[-102    3  228    8 -107  229  402 -261   87 -173   59 -126 -194 -311
  241 -224  317  259 -310 -191   28 -370  241  -77  113  -78  253  274
 -421  -32 -171  126 -431  123 -180  -94   87 -318  -62 -117   49 -320
  296]
Rubez
[ 121   18  329   92 -191  108  359 -109  254  -59 -229  -88 -134  -73
  -37 -798  185  338 -109  -39   36  113 -129 -136  -29   73 -501  143
  175  286  169  352   93   46  -28   33  218  169  259  183  111 -234
 -310]
bolod
[ 125 -120   99  110  -84  346  305 -255   89 -121   -2 -101   86 -129
   52   33  326  218  -62   63  -59 -178   64    1   10  137  -82  257
 -169  226 -410  242   23  270 -103  -18  297  -64   -6  -11  -34 -278
  201]
rit
[-423   17  175 -159 -134   49  -29   -2  135  114 -380  239 -379 -103
 -239  201  202  -53  221  103  184  -39  -71 -182   -7 -306  305   87
 -197   28 -137   79 -110   94   46 -100 -364 -231 -153  320  -73  134
   78]
fur
[ 115  -67  255    1   14 -151  160  -44  118  -84  107 -282  -24  -27
  139 -382  -59  -10 -197  -68 -113  182   22   48  103   51 -188 -153
   92  118  115   83  191    9   27  118   72  120   79 -169  -66   45
  105]
dos
[ -32 -333   44   90  -13   69  374  189  114  138 -251  -14 -592 -260
  325  204 -423  152 -166 -227  -25 -163  -36 -157  393  248 -369  122
  110  185 -107  268 -358  274   31  100  163  198  118  -15 -338  240
   69]
bolod
[ 235  204 -318  418  233  338  257  442  -16  153 -292  155 -587  191
   52  302 -465  473   16 -408  -64 -108 -416 -282 -119   41 -899 -189
  317  157   20  329  637  216 -175  271   61  459  376  -28  -81  -70
  180]
Rubez
[   8    9   65 -158 -182 -166   37  123  113    8 -195   10  176 -136
  102  270 -263  -63 -235  -62  -57  -24   49  -66  181  259 -112   69
  -85   -5  134 -199  -81   19   41 -169    1  -56 -246   48  233  -23
 -112]
moke
[  99  -38 -133  241  -54   96  364  154   97  -51  235   59 -319  199
  122 -186  -72  183 -144 -212  182   14 -304  -97 -244 -290  -63  -55
   36  217 -213  339  171  -84 -124  303  132  -67   76   53  -47 -150
  -19]
ler
[ 131  227  203  -97  119 -543   -3   44  229  -66   43 -175  705  149
  210  221 -395  -38 -311  462 -268  152  138  -26  196  315  166 -327
    6   50   95 -355  103 -175  -30   77  -14  127 -119  -68 -108  158
  -99]
dos
[ 137  -47  -77   69  -35  479 -248  537  385 -177  133  -15  286  -28
  -39  882  -91  231   79  -45  -41 -319 -428  -67 -224 -269    1 -211
  123  -11  175   13  168   32    0  278 -239   95  541   72   93   36
 -262]
silet
[-143 -135    7 -104 -214 -289  202 -173  -42 -106 -214  -90 -290  -27
   44  -79 -128  -45  119 -213  134  -48  -86  -74  161  104  -44  204
   28   59   79 -150 -402   78  -88 -152  -50   93   79  312   55   59
 -136]
dos
[  89   89   97 -141 -257 -779 -294  204  111 -169  -61  280  559  150
  283  -68 -279  -30 -121   29  -19  201  267  -47   96  304   59  -51
  282  210 -195 -390 -203 -240  -90  119  421  319   29  106   -1  200
  195]
Bogo
[ -75 -237  105 -109   61 -267  287  136  -11   33  -77 -350 -175 -222
  300    3   99 -109 -327  -92 -108  154  106  -55  239  137  -48    1
  251   27  172 -165  -17  199   40   37   85  -10 -183 -134  168  -56
  -38]
silet
[  15  283 -119  152   -3   27  -86 -174 -121  256   30  494  -16  167
   37 -349   23   80  -91  115   55 -112  190 -253 -217    9 -150  245
   79 -118 -665  590  528  -97 -209   16  329  340 -117  120  -38   77
  503]
vufak
[ -77  122   -4 -190   20 -287  167 -112   14  -56  -64 -101  110  160
  -32   29 -340  -16  -10   65  -95 -241  120 -265   87  288  -69   35
  190  -96  -32 -235   14  171 -141  -51 -142  207  -54 -100  173  126
   90]
Bogo
[-106  195 -206   86  166   -5 -180  144   84  -53   55   64  234   46
   14   88 -123  142 -240  -57   70 -269   85 -102 -293 -143  237 -186
 -180  -97  128  133  -37  -12  -44  110  -93 -125 -246 -188   47  -65
 -225]
bolod
[ -85 -114  128  101  -32 -277   57   41   32  121   80  117 -159 -209
  358  -14  -54   -3 -208 -304 -125   23  -46  -53  201  250 -149  152
    1   34 -241  324  -28  -22    3   99  454  129  -10  268 -339    1
  344]
vufak
[ 192   15 -259  340   59  134  -11  246   95   57  350  149   11   96
   69   17 -226  139  -32  -68   40  -43 -169   99 -202   80   13  -78
  149   52  -99  143  289  -33  -97  -15 -137  181  210 -288   47  125
  100]
Zasuk
[  24  114 -142 -257   66  -99 -275   44   86  -48  286   29  277   45
  112  210   53   -2 -126  115 -197 -124  139  169  -63  176  277 -197
  -89 -292  137 -384  221 -284  148  148  -64   -9   42   73  109  120
 -214]
fur
[ -58 -123  154 -282 -252    3  212  -19  264  -13  224   72  198  123
 -216 -116  198   80  326  208  -72   49 -171  -96   25   35  -31  121
  143   55 -129 -128  378  -83   19  123  272   86  352  531  219   70
  -96]
rit
[ 368  297  131   87  -20  230  294 -258 -225 -415   88  154   27  627
  -90 -187 -139 -119   24  233  124   53   34 -112  -95  -24  -67 -189
   27 -135 -195   82  419 -148 -211  -31 -256  157  179 -201  107 -262
  124]
dutud
[  16  -31  -49   59  191 -110 -126  -33 -241  -29   36 -122   20   97
  254  279  237  -97  -90  -37 -227 -176  125   96 -202  240  116  -14
  140  -95 -527 -158  106   34 -131  -39   78   30  -98   63 -227 -129
  600]
dos
[ 178   -1  -33   69  -91  281 -169   31   81 -231   87  -49  149  -21
  -45 -132  205  144 -204  -25  143  133   37  -11 -338  -72 -136 -150
   79   65  376  117 -224 -104  -42   29  127 -149  178 -124  277 -316
 -241]
bolod
[  60  -67 -241  145   20 -205   48   75  186   50   72  -58 -103 -198
  274  267 -242  -68  -85  127 -205   60   61  -46  230  315  -12   -2
  223  -18   77  -81  196   82  141  120  154  386   39   76  -47  396
 -103]
rit
[-233 -221  108 -100   70  -72   78   18  249   22  -99 -297  218 -231
  -24  -86    6  120   31 -192 -158 -149 -177   54   79  115   96  -19
 -177  -96  141  116  203   35  176   25    8   95 -160  151  -79   87
  -31]
fur
[  58  296  137 -131 -225 -177  150 -380  105 -358  189 -200   64  138
 -180 -717  290   -9   41   94    7  223  -51 -125   -5    3  107   28
  116  -12    5  -25  477 -311  -58  232   66  135  175  232  191 -278
  158]
Rubez
[ -87 -163  131 -243  124 -276 -224  136   33   -2 -180 -278  201 -163
   23  -67   47   36 -245 -259   21   11  127  297  -48   99   -7  -67
 -323 -147  119 -112 -262 -122  130   12 -188 -151 -311 -184 -188  -83
  -44]
moke
[  76  594  -85  157   62  362 -113  137 -279 -221  331  170  138  426
 -280  339 -116 -107  -79  104  748   91   83  -96 -203 -681 -175  196
  -63 -219  276  259   77  253 -283 -294  -35 -338  217  147  561 -143
 -239]
Bogo
[  38 -258  -63  422  344  271   80   82   -7  181 -171 -223 -405 -184
  169  -40  106  370  -31 -288 -261  -61  171   13 -246   45 -503  269
   82 -189 -357  493   -2  377 -107 -226  248  279 -123  219 -240 -104
  203]
vufak
[ 170 -222 -213   95 -248   44 -229  155  341 -147   68   16   67 -178
 -152   13 -370  110  128  -57  -17  -43 -185  -92 -124  149   40 -354
  131   24  360  -77 -167 -147   16  312  -86  249  358 -113   44  106
 -258]
moke
[-144 -101  239  -17 -128 -110  154  134  216 -205 -198  -45 -177  -99
  -11 -415   87   94  -51 -283  205   35  111  -57  -76   55  -55  -14
   83   13  186   -6 -154   21   -6  105 -185  134   57   39  166 -134
 -123]
Zasuk
[  97  -43   99 -144  -11 -101  180   56  124 -174  246 -282  383   44
   90 -110 -321    6 -100  187  -92   76  -21  -78  228   77 -116 -129
  349  -60  388 -113  323   55  105    8  257  135  127   -5  283  -36
 -110]
moke
[ 162   17   95  -63 -214 -192 -160 -210  -66 -462 -151  -66  216 -113
   30 -566  -34  -59  -25 -290  109  116  -22  -36   24  275   27  -71
  -86 -106   66  140 -302 -208  101 -225  315    7  -54  107   52 -374
  221]
moke
[-334  114 -341  197  -32  -56  471   29  106  578  160  195 -572 -138
  253  327 -361  345 -291 -231 -217 -132 -264 -478  224 -304  -10  240
  122  269   48  259  467  402 -380  135  135  -92 -165   29  185   92
  149]
ler
[ -28   -8   57  -53  -12  -74  361  -48   60   65  -80   58   38   41
 -132 -203 -106  192 -207  179   63  -84  142 -133   93  327 -289  140
  -73    8  -87  200  -23  197   25  -78  207   36 -174  -17   30   34
  113]
dos
[ -17 -273  236  145  127  305   26   31  196 -295   31 -370  219  -75
 -249 -219  218   61  106 -195  188  -52   62  101 -255 -186  149  -48
 -338 -226   58  296 -279  209  -34   27 -132 -142  -22  -53  -45 -154
 -141]
Rubez
[  74  111 -223  197   89  -12  -49   28   84  132  169   53 -307   56
  164    0 -311  218 -202 -304  227  -50 -167 -167  -41   84 -188  104
  202  -17 -181  516   53  111 -236  162  217  101  136   44  -25   14
  180]
vufak
[ -99 -257  -67  -68 -219   91    2  161  100  171 -114  -30 -426 -199
   67  -67    3  -32 -108 -219  147  -74  -92  128   75   48  -41  -22
  153   71  -33  -52 -111  -31  143   41  -44  -18   17 -110   42  259
   64]
moke
[ 214 -100 -262  131  -50  112   55  299 -171  200   78  276 -666  -77
  -15  192   13   71  110 -381   59  -32 -252   42    3  -80 -665   32
   89   87 -379  360  -61  105   41  -52  445  164  150   57 -183   -4
  348]
dos
[ -98 -360   17  -28  -22  161 -259  239  307   74 -149  -45  310 -335
  -69    4  342  114 -124 -217 -111   53  147  117 -438    9   18 -125
 -324   10  479    9 -195 -125   85   48  -35 -104 -323 -230  159  -19
 -101]
fur
[-153  204  236   27 -314 -111  444   19  467  104  -57   46   42  -94
  205 -769   -3  187 -157  -52  -13  138 -352 -235  278   -6  330  -13
  123  600  272    2  567 -185  -17  504  127  -32   39  193   27  -11
    3]
fur
[  69  -96  -33    3 -172 -426 -263  -12   25   16 -342   30  464   28
 -130 -300  153  183 -116 -335   42  276  -48  114 -354  258 -617  -59
   -3   82 -301  214  -77 -273   30  -13  582  234 -400  235  -97 -462
   37]
vufak
[-152 -169  -87 -101   11  -32  123 -114   86    7  -32   59 -148   22
  187 -695  -80  246   81 -454   62 -320  -16 -100  -74  540 -223   55
  175  182 -273  204 -241 -271  -57  207  429  301  230  -16 -257   31
   73]
moke
[-274  148  266  -27   72  -58   38  -36   80 -174  -96   16  397  107
  183  -38  -86  168  -70    2   23 -214  139 -209   91   21  339  307
  -57   82 -270   98 -325  -22  -85  -27  144  -39   35  403  -35  113
   19]
rit
[ 163  317  112   57  -77 -146   94 -163 -103 -307   26  185  309  372
 -100 -212 -411  -66  193  428   86   54  214 -352   33  144 -100  161
  262  -58    2  -90   21   92 -266 -238    8  180  244  177   89 -187
 -138]
rit
[ -50  104 -342  133   71   38 -186  155   56  201  -35   63  -91  -90
  221    4 -288   13 -243 -331   29  -13  -53  -13   12   94   57 -102
    1  148  273   75  -14  -32   58  175    2   33 -190 -130   -6  266
 -141]
fur
[-139  -36  517 -289  -62 -408 -182 -203 -278 -316 -520  -58   27  188
 -127 -142   81 -417  352  144   73   95  282   -5   78  214  -22  112
   66 -176 -300 -284 -334  -95   67 -474   29    2 -127  231  -90   63
  376]
ler
[ 124   29  145 -193 -268   24   37    4 -210 -466 -225   44 -134   18
 -239  371   11 -447  153   40  266   22  108 -117  221   59  122   17
  -23 -305 -271 -245 -173   93   81 -337 -187 -107  -42 -136  450  -53
  270]
dutud
[-206  -56 -249  213  542   61 -168  196 -107  315  -49   91  -49   72
  391 -425  185  375 -177 -240 -156 -235  148   82 -405   -9  388  -57
   40  -44   21  190  257   38 -138  163 -195   92 -129 -240 -269  109
  127]
silet
[-323   72 -158   -3  -48 -324  -53    3 -440  203 -213  563 -164  176
  118 -103  -25 -138   43 -259  126 -132  178 -251  -91  -41   51  322
   59   23 -147  -28 -374  -36 -209   -3  200  -38 -279  157  -47  -74
   54]
ler
[ -96 -268  136  180  353  345  183  174   25   11   31 -318  -78  345
  115 -435   25  263   26  -82  -82 -257   66  -27 -430  -28 -129  -98
  445   77   -5   34  213   58 -181  251 -100  191  320 -228  -80  221
   91]
fur
[  50 -180  150  124  -56  324   38  243  268 -193 -180 -212  -90 -203
 -106  -71  -51   14  -17 -134  -32   67 -161 -139   13   74  -52 -269
   63  -26  413  166   60   80   95  125 -138   72  183 -157  -31   19
   75]
rit
[  52  -86  241  -88   61  228 -316   -5   97 -212 -169   70  387   54
 -341 -211 -113  200  278  -34  170  -45 -147   48 -194   68  -81 -155
 -214 -203   74  268 -338 -284  174 -167  -49   -7  291   -1   17   44
 -185]
fur
[  83  353 -138   11  125   38 -471    7  151 -208  242 -218  548 -190
 -275  559 -349 -197  -71  -29  128  260  -60   22  131 -121  192 -238
 -389 -450  435  151   82  -91  168 -124  -81 -169 -214   20  318  -31
 -186]
dos
[-169  105   96 -147 -117 -129  567 -389 -353   85 -384  -22  -52  225
 -133 -399  504 -190   -5  589  -48   36   94  -88   88  103  121  200
   68  239 -161 -327  140  -16   13 -214   92 -241 -532  110   30 -338
   -2]
moke
[ -98  142 -265 -104  -76  133   30 -343  119   19 -145  -91  -85 -239
  -23  -52 -231  171  -36 -110  -35 -154   41 -246  210  177 -118   80
  -28   73  236   91 -214  146   38 -120  175   37  -85 -128  234   70
 -259]
ler
[-170 -427 -235  162  -73   64   17  400  456  448 -148  -26 -314 -344
  295  527  126  325  -25 -247  -57 -181 -288   24 -110 -147 -180  205
  190  184 -434  294   88  154  -15  146  388  111 -175  151 -328  157
  149]
vufak
[-218 -286   64 -294   55  -94   64   59  -79 -156  107 -168  282   38
  350    7   52  -46  -63 -106 -121 -259  210   90   -7  232  235  -73
  171  -22 -124 -468 -273 -195   63  -71   50  -62   17 -178   38  -74
 -133]
silet
[ 118  140 -307   -4   -2  190   84  164  177   29  256  -72 -160 -100
   92  484 -184   76  -20 -203  -77 -171 -255   28  142  237 -151  -52
   37  -13  -97  -29  517  -49  -21  211  -10  203  208   20   -7  -19
  115]
Bogo
[ 236  126   82  325  363 -110 -182   64 -194  -22 -448  -43    7  176
   27 -408 -252  196  -64 -240   24  412 -161  -67 -120  194 -375 -142
  278  -37  250  410  234   -8   -2 -135  105  213  -37 -325  110   17
  447]
ler
[ 122   77   94 -167 -190   49 -320   25 -163 -243 -208  191  182   20
 -271  -86 -443 -205  342 -227  269  -41  -45   -8  140  333 -255  -19
    6 -498   89  -59 -482 -248  146 -591  -98  228  292  120  300  103
   92]
Rubez
[ 146  131 -264    3  249  212  235 -228  -97   46   86 -349 -427   18
   -2 -609 -318   33  -35 -286   38   63  -64  -78  287  371  -95  -58
   66 -339  111  182  284   81   26 -234   34  -32  -94 -537   47  144
  551]
Zasuk
[ 175  143   19  231    9  323  -66  303 -185  -48   90  356 -469  491
 -423  -64 -216 -146  213  156  379  310 -105  -39 -182 -433 -250 -183
  245 -210   45  338  305   -1  -74 -149 -272   -6  211 -118  114   27
 -143]
ler
[   1  145  123 -163 -127  593  118  -84 -248 -184  -55  -46   11  -91
  -67  650  432 -234 -103  142   46 -559  285  -73   10   20   53  281
 -104 -304 -203 -220  -63  166  -99 -379    3 -299 -189 -107  601 -329
  341]
vufak
[-226 -407  -11   81   31 -141   82  -22  131  173 -259 -217 -239 -222
  308 -236  205   14  -47 -295 -288   42  -37   68  -72  228  -35 -118
  152   30   44    5  293  118   95  194   17  300 -139  139 -453   95
  302]
Zasuk
[ -23  269  -74  187 -208  634  245 -236  447    3  450  223 -229  -92
   81 -188  -29  206  167  -24    6 -144 -310 -371   89 -152  195   32
  174   -4   86  436  702  -66 -193  222   78  125  514  194  155 -160
  -52]
Zasuk
[ -42 -158  225  -17  109 -450  -99 -213 -173   62 -287  -22  251 -178
  114 -699  224  -14  -80 -155 -134  192   42  199  149  519    8   29
  -72   80 -102  155 -163 -109  234 -163  233  166 -224 -191 -266   90
  443]
silet
[ 289   87 -120  175    3  388 -134  -65  303 -339   72 -262  196   90
 -251  681 -173  326  -30  176   30  -70 -143 -163 -330  -61 -326 -192
  187 -283  132  192  168  193 -173 -202  -86  119  226 -117  426 -219
  144]
fur
[-232 -220  262  -21   64 -283    0  558 -194  125 -147   48  151   42
   26  328 -106   44 -145  -47  291  194   47   28  120 -368   85  141
  268  162 -150 -188 -580  410 -135  -71 -150 -400  -20   11   44 -224
 -437]
dos
[ 127   98   76   76  -59  230   86 -141  244   72  124  142   56  285
  -75 -300 -262  351  116   29  275  -86 -207  -82   18  173 -205  165
  384   34 -475  476  302   12 -135   12  258  211  326  133  176   52
  127]
dos
[  79 -225 -202  138  -54 -459  -53  105 -154  277  -14  226 -175  -88
   73  -73 -116   64  -98 -233   42  -20  -15  105 -170  121 -293  152
 -180  -61 -554  206 -355 -114  -12  -84  304  168 -162   68 -252  234
  412]
Rubez
[  85   65 -119 -104   68  127  336   94  -31 -203   85 -269 -125  146
   19  158 -169  -40 -104  227   32 -157   48 -180   75  180  -83  -96
  360 -184 -122 -221  212  127  -22  -43  -70   40  124 -187  204  -70
  -15]
ler
[ -15  184  157  -17  -53   40  438  190  -47 -111 -256  386 -677  186
 -153   57 -328  212   30  -86  283  196 -174 -471  248 -116 -346  141
  162  -55   64  301  408  449 -139 -119 -199 -107  250  -14  358 -166
   63]
vufak
[ 105   26 -307  -77  -36   39   55  -45  163  -19 -106 -115 -101   51
   57   29 -423  -88  142   35  -93  196 -195 -318  254  178   44 -101
  384  -13  202  -53  400   88   83  122   38  161  -19  -77  104  169
 -103]
dutud
[ 141   82  160  -48 -106 -219  -35 -181  275 -128  -65    1  196   74
  -79 -635 -257   11  187  117    5  280  -76 -127   98   77 -143  -95
  163 -138   81  243  152 -375  190  -76  302  327  -74    6  -26  151
  234]
fur
[ -31 -176   15 -100  -14  392  361   30   66  -71   98 -321 -522  -28
  -26  153   71  -48  217   53 -115 -405   11 -169   63  -44    4  158
  292 -343 -317 -211  -21  287 -121 -423 -220 -135  108 -351   79    2
  290]
Zasuk
[ -75 -266 -382  162  127  177 -525  440  415  143  404  114  319 -210
  251  692 -236  342 -196 -414  -68 -151    8  113 -405  210  238 -118
    9 -128 -565  229   48   14  -61   57  128  -15  -24 -183  -98  213
  759]
ler
[-201  343  -83   14 -376 -109 -185   35  363  239   55  308  347 -176
  -34  213  243  126 -394   74   81  242 -254 -140   39 -215  116  111
  -47  291  432  294  213 -194  115  196  442  -59 -209  673  475   86
 -254]
rit
[ 407  442 -146  267  255   76 -333 -189   98 -237  384 -156  488  -12
   81  319 -487  213 -137  271   65  220  -78   73  143 -100  210 -383
  154 -167  344  125  166   52  -69 -287  -70   13  222 -525  438 -143
   44]
moke
[  39   51  149 -253   85 -416  -67    7 -158 -368 -216 -207  426   84
  179 -378   68 -176 -282  -20   89   -3  349   26 -113  242  237 -265
   24 -256 -137 -355 -261 -161   39 -185  -70 -107 -342 -388  118 -306
   77]
moke
[ -62   97   32   99  193 -118  -60   71  -51   73 -227  123  -65  245
  -59 -131 -282  322 -155 -292  156   63  -11 -101 -117   15 -400    9
 -111  -23   96  391 -154  159 -111   -9   75   29  -51  208 -117  -30
 -159]
silet
[-221   12 -139  186 -112  205  110  210    5  254   64  117 -440 -162
  -98  394 -475 -441  -28  101  319 -131  265 -294  141 -248  364   78
 -122   24  -53   40 -394  385 -286 -139 -379 -287 -352  -97   52  194
 -195]
Bogo
[ -74   54   15 -140   46  -12 -107   30  -94   19 -315  -87  186    6
  -25 -191  102 -145 -118 -235   50  -17  222   76  -16  290 -317   58
 -147 -253 -172   23 -137 -178  170 -168  227  170 -318   53 -116  204
  305]
dos
[-206  -31  161 -116  101 -160 -356   35   78  215  -57  -11  -52  -65
  -47 -357    6   15 -235 -263  109  227  197  -25 -171   25  -25 -141
   39 -102  -29  250 -165  -90  -33   74  -95  -37  -97  -47   -4  112
  109]
dutud
[ -99 -185  213 -315 -156  -44 -213   75 -108   74   18  204  -77 -197
  -37  331 -112  -98   34 -253 -172 -250   28  -48   57   61 -188   76
 -239    5  -62  -92 -436  -89   82  -10   25 -192  112   83   -6   10
   38]
rit
[ -12    0  -69   25   -8  205  169  196  115   56  141 -158 -578   17
   26  175 -375  -76  154  -60   47 -160 -182  -75  220  -43   54  -20
  241   65  -20 -134  253  176 -157   34 -443  125  435  -63    1  383
  -58]
fur
[ -48   -6   39  326  -77 -134  267   40  -68  -27  -82  -16 -350 -178
   32 -726  446    1 -264 -400  110  122 -125  194 -120 -110  190  -31
 -377  341  244  231  -46  -13   27  408 -121 -100 -272  100 -306 -344
 -155]
Bogo
[  89 -108   65   33 -159  -34  243  128 -209 -185  -27  169 -392   95
  -21 -322 -171 -260  378 -204   83   -1 -335  -35  187  -13  -45 -163
  193   80  -65 -131 -146 -191  164  -27 -156  175  313 -107 -150   27
  123]
silet
[-157  264   63 -222 -252  251  608 -151   -2  111  176  175 -554  210
  216   15  345   36 -138 -260  -55 -600 -246 -210  239   92    7  321
  280  -40 -767   29  511   62 -182  210  131   15   79  321   99 -247
  419]
ler
